Here is a tiny trained network, its code and every weight. The questions are about switching its units off for an input and a class, where a switched-off unit gives its printed mean instead of its output.

import numpy as np


def w(rows, s, z=0):
    codes = np.array(rows[::2]) - 128.0
    scale = np.full(codes.shape[1], s)
    scale[-1] = z or s
    return codes * scale


def norm(h):
    return h / np.sqrt((h * h).mean(-1, keepdims=True) + 1e-5)


def f(y):
    return y / 2 * (1 + np.tanh(0.7978845608 * (y + 0.044715 * y**3)))


def log_softmax(a):
    a = a - a.max(-1, keepdims=True)
    return a - np.log(np.exp(a).sum(-1, keepdims=True))


def net(x, mask):
    res = np.array(x, float).reshape(1, 5) / 4 @ E
    u = 0
    for l in range(2):
        y = f(norm(res) @ A[l][:, :-1].T + A[l][:, -1])
        res = res + np.where(mask[u : u + 10], y, B[l][:, -1]) @ B[l][:, :-1]
        u += 10
    return log_softmax(norm(res)[-1] @ U[:, :-1].T + U[:, -1])


A, B = {}, {}
E = w([
[120,204,149,176,103,167,182,122],'x0',
[158,195,103,109,124,6,124,73],'x1',
[161,97,133,152,82,163,90,101],'x2',
[121,141,120,147,153,104,156,134],'x3',
[115,89,168,99,108,149,141,31],'x4',
],0.011)
A[0] = w([
[176,254,47,92,91,133,145,107,172],'L0N1',
[197,68,83,124,169,69,93,192,190],'L0N2',
[77,190,126,137,84,105,143,130,42],'L0N3',
[150,66,191,107,173,160,154,63,120],'L0N4',
[166,129,187,68,111,25,146,34,116],'L0N5',
[80,238,180,165,88,176,114,189,254],'L0N6',
[106,198,129,158,7,105,117,141,118],'L0N7',
[145,229,81,114,160,157,119,148,77],'L0N8',
[100,41,63,54,192,144,125,41,116],'L0N9',
[71,128,200,163,125,131,143,131,96],'L0N10',
],0.0077,0.0034)
B[0] = w([
[161,85,210,167,169,125,62,134,204],'L0N1',
[71,85,160,44,30,100,156,147,224],'L0N2',
[76,47,100,151,134,179,47,184,135],'L0N3',
[85,139,182,149,177,112,74,124,195],'L0N4',
[156,243,84,137,80,254,164,150,233],'L0N5',
[154,109,73,92,160,165,219,75,254],'L0N6',
[116,39,245,156,236,101,60,90,171],'L0N7',
[117,144,127,180,157,244,22,60,157],'L0N8',
[104,161,111,250,187,123,45,101,217],'L0N9',
[73,103,113,215,39,111,105,97,146],'L0N10',
],0.007,0.0061)
A[1] = w([
[156,127,172,91,130,195,198,132,252],'L1N1',
[147,195,97,142,217,168,162,96,86],'L1N2',
[122,140,147,106,86,52,82,167,45],'L1N3',
[113,138,156,81,106,84,100,97,154],'L1N4',
[39,47,139,107,109,128,177,110,146],'L1N5',
[145,143,82,81,125,127,93,151,217],'L1N6',
[143,151,136,155,79,185,219,27,172],'L1N7',
[63,41,192,126,108,123,169,124,174],'L1N8',
[151,89,113,128,69,23,110,159,35],'L1N9',
[101,185,52,135,111,140,136,2,131],'L1N10',
],0.0095,0.0025)
B[1] = w([
[119,114,171,39,124,72,227,179,210],'L1N1',
[142,76,200,117,139,155,75,100,209],'L1N2',
[204,107,157,171,164,163,244,141,164],'L1N3',
[131,167,151,140,185,241,146,220,156],'L1N4',
[72,179,77,143,80,124,34,44,185],'L1N5',
[65,127,86,158,68,161,146,132,159],'L1N6',
[125,107,118,93,126,122,160,230,255],'L1N7',
[36,180,57,116,130,2,70,70,190],'L1N8',
[233,75,150,80,126,151,176,152,165],'L1N9',
[138,61,29,125,76,75,143,178,212],'L1N10',
],0.0083,0.0078)
U = w([
[76,114,46,103,71,68,117,132,254],'0',
[232,122,209,105,156,149,209,188,152],'1',
[104,165,203,246,220,112,35,1,93],'2',
],0.0098,0.00057)

Each question gives the input, the list of numbers given to net, and the class t.
The units are the neurons (one row each of A and B). Each row of codes is followed by its name. A weight is (code - 128) times the scale printed after its matrix; where a second scale follows, it is the last column's (A, B and U).
mask holds one flag per neuron, layer by layer. A switched-off neuron (its flag False) gives its mean, the last column of its row in B, instead of its output. The means were averaged over made-up inputs and are rounded, as every weight is.
A unit's drop is (log p(t) with every unit on - log p(t) with that unit switched off) / (log p(t) with every unit on - log p(t) with every unit switched off).
The circuit of an input: a set's keep is (log p(t) with only the set's units on - log p(t) with every unit switched off) / (log p(t) with every unit on - log p(t) with every unit switched off). Starting from the 12 units with the biggest drops (on a tie, the unit counted first), units are removed one at a time, each time the one whose removal leaves the highest keep (on an exact tie, the one counted first), for as long as the keep stays at least 0.8.
units of the circuit, in order: the units of the circuit, biggest drop first
top k neurons: the k neurons with the biggest drops, biggest first
top k neurons in layer l: the k neurons of layer l with the biggest drops, biggest first
drop when u is switched off: that unit's drop, to one decimal
input [1,5,0,2,-7], class 2: units of the circuit, in order => (L0N1)
input [1,-5,4,-3,1], class 0: units of the circuit, in order => (L0N5, L1N8)
input [7,-1,0,0,3], class 0: top 2 neurons in layer 0 => (L0N5, L0N10)
input [-2,-1,-4,1,8], class 2: top 2 neurons => (L0N9, L0N4)
input [8,-2,-3,-4,1], class 0: units of the circuit, in order => (L0N5, L1N8)
input [5,5,-6,7,6], class 1: units of the circuit, in order => (L1N8, L0N5)
input [0,7,-5,4,-3], class 1: top 4 neurons in layer 0 => (L0N9, L0N2, L0N1, L0N6)
input [2,-3,1,-1,5], class 0: top 2 neurons => (L0N1, L0N7)
input [-2,7,-8,6,0], class 1: top 4 neurons => (L1N8, L0N1, L1N5, L0N6)
input [5,8,4,0,2], class 1: top 3 neurons => (L0N5, L0N9, L1N7)
input [7,3,6,-5,-3], class 2: top 3 neurons => (L0N7, L0N1, L0N5)
input [0,-6,-5,5,-4], class 0: top 3 neurons in layer 0 => (L0N5, L0N9, L0N10)
input [4,5,-4,-3,-1], class 2: top 2 neurons => (L0N1, L0N7)
input [6,8,6,-2,-2], class 2: units of the circuit, in order => (L0N7)
input [8,2,7,6,5], class 1: top 2 neurons => (L0N2, L1N7)
input [-8,1,-3,3,-7], class 1: top 2 neurons in layer 1 => (L1N9, L1N3)
input [-5,4,3,1,0], class 1: top 3 neurons => (L0N2, L0N6, L0N8)
input [-2,-7,3,-4,-7], class 0: top 2 neurons in layer 0 => (L0N5, L0N2)
input [2,-2,3,3,4], class 0: top 2 neurons in layer 0 => (L0N1, L0N7)
input [4,-7,8,7,8], class 0: top neuron in layer 1 => (L1N7)
input [1,4,5,5,5], class 1: top 2 neurons in layer 1 => (L1N8, L1N5)
input [6,7,-6,-8,4], class 1: drop when L0N5 is switched off => 0.3
input [5,-5,0,1,3], class 0: drop when L0N5 is switched off => 0.2
